Each row has a name. After each piece below comes the name of the row it's from, unless a question asks for something else. Each question is about the rows just above it.

[181  72 123 174 108 189 197 137  42 118 112 114  53 134  68 101 149] = Y
[132 116 133 120 130 119  95 114 127 115 113 170 129  67 131 109 125] = M
[112 142 130 117 133 112 110 125 149 132 129 132 149 125 144 135 122] = V
[ 99  33  79 163 133 184  83 111  79 139 102 142 112  99  93 120 132] = X
[163  79 132 139 120 142 111 112  83 102  99 184  93  33 100  79 133] = T
[ 87 194  83  97 148 128 129 113  96 163 174 181 185 141 143 113 164] = W
[151 106 127 148 119 154 159 132  91 125 124 119  96 133 100 117 136] = S
[118 135 131 114 133 109  93 116 148 123 125 155 147  92 143 122 123] = K
[ 83 181 129  97 141  87  96 128 194 143 148 113 184 163 174 164 113] = N
[150 102 128 143 121 150 146 128  95 120 121 131 100 115 105 112 134] = B
Which row holds these entries in another order? [100  79 133 163  79 132 139 120 142 111 112  83 102  99 184  93  33]  T
Number of entries in [163  79]:  2
[ 83  87  96  97 113 113 128 129 141 143 148 163 164 174 181 184 194] is which row reordered?  N

[ 21  28  52  21  46  42  73 102] = G
[143  57  71 133 126  71 115  71] = D
[143 126 110  93  71  57  74 129] = A
[143 126 110  93  71  57 133 115] = C
[ 95 107 121 104 111 122  90  77] = U
Repeated in G:  [21]
Number of entries in [143 126 110  93  71  57 133 115]:  8
[ 57  71  93 110 115 126 133 143] is which row reordered?  C
How many entries does [143 126 110  93] have?  4
The value that D holds more than once:  [71]
Which row holds [143  57  71 133 126  71 115  71]?  D
How many entries does [143  57  71 133 126] have?  5

[ 82 217  20 136  85 162  21  25  80 218 160 147  55] -> F
[106 108 109 157  33  65 234  66  92  31  89 152 137] -> R
[157 233  31  92  33 152  66  65 109 137  89 108 106] -> H
Number of entries in [ 82 217  20 136  85 162  21  25  80 218]:  10
Count the entries of [ 82 217]:  2
How many entries does [ 82 217  20 136  85 162  21  25  80 218 160 147  55] have?  13
How many entries does [106 108 109 157  33  65 234  66  92  31  89] have?  11
Count the entries of [157 233  31  92  33 152  66  65 109 137  89 108]:  12
Which row holds these entries in another order? [ 31  33  65  66  89  92 106 108 109 137 152 157 234]  R
How many entries does [106 108 109] have?  3

[ 54 143  85 177  46 143 148  64 153 177  64  50  49  74 174 153  74 166] = dufed
[186 113 183 113 186 113 112 186 111 113 186 177 178 185 110 111 185 122] = buz
[ 93 110 145 107  87  87 136 116  89 145  93 117 120 122 136 152 128 107] = misi
[149 148 139 142 142 148 147 145 146 142 145 158 158 142 142 146 142 145] = Kofek
[154 103 157 110 152 103 103 155 104 110 155 145 145 156 107 104 156 117] = tulan
[128  87 152 117 120  87  89 136  93 117 136 107 107 145 110  93 145 122] = Lelo
[125 116 125 115 124 116 118 125 118 115 125 122 122 125 115 116 125 115] = ninen
[152  39 180  52 142  39  40 162  41  52 162 104 105 172  48  41 172  54] = Bozus
Number of entries in [154 103 157 110 152]:  5
Which row holds these entries in another order? [ 87  87  89  93  93 107 107 110 117 117 120 122 128 136 136 145 145 152]  Lelo
which: [128  87 152 117 120  87  89 136  93 117 136 107 107 145 110  93 145 122]  Lelo
which: [186 113 183 113 186 113 112 186 111 113 186 177 178 185 110 111 185 122]  buz

[109  96 136 147 182 118  71] -> Sizir
[101 131 157 149 163 101 141] -> volep
[ 96 147 136 118 109 181  37] -> niti
[ 96 147 136 118 109 181  71] -> Mam
[186 132 150  81 186 193 113] -> sapu
[ 94 163  87  86 110 156 130] -> Pem
[ 69 170 125  99 142 152  56] -> kitef
[108 169 127 100 150 165 100] -> mut
Repeated in sapu:  [186]
Put [ 71 118 182 147 136  96 109] back in order: which row is it?  Sizir
Count the entries of [108 169 127 100 150 165 100]:  7
Number of entries in [101 131 157 149 163 101]:  6
The value that mut holds more than once:  [100]
[136 181  96 147  71 109 118] is which row reordered?  Mam
How many entries does [69] have?  1

[ 95 235 162 119 120 119 112  99 191  50] -> Q
[235 162 119  50 119  99 113 191  95 120] -> Z
[235 162 119  50 119  99 113 191  95 208] -> E
Count the entries of [235 162]:  2
Which row holds these entries in another order? [120  95 191 113  99 119  50 119 162 235]  Z
Repeated in Q:  [119]
Which row holds these entries in another order? [120 235 162 119  50 119  99 113 191  95]  Z
Count the entries of [ 95 235 162 119 120 119 112  99]:  8

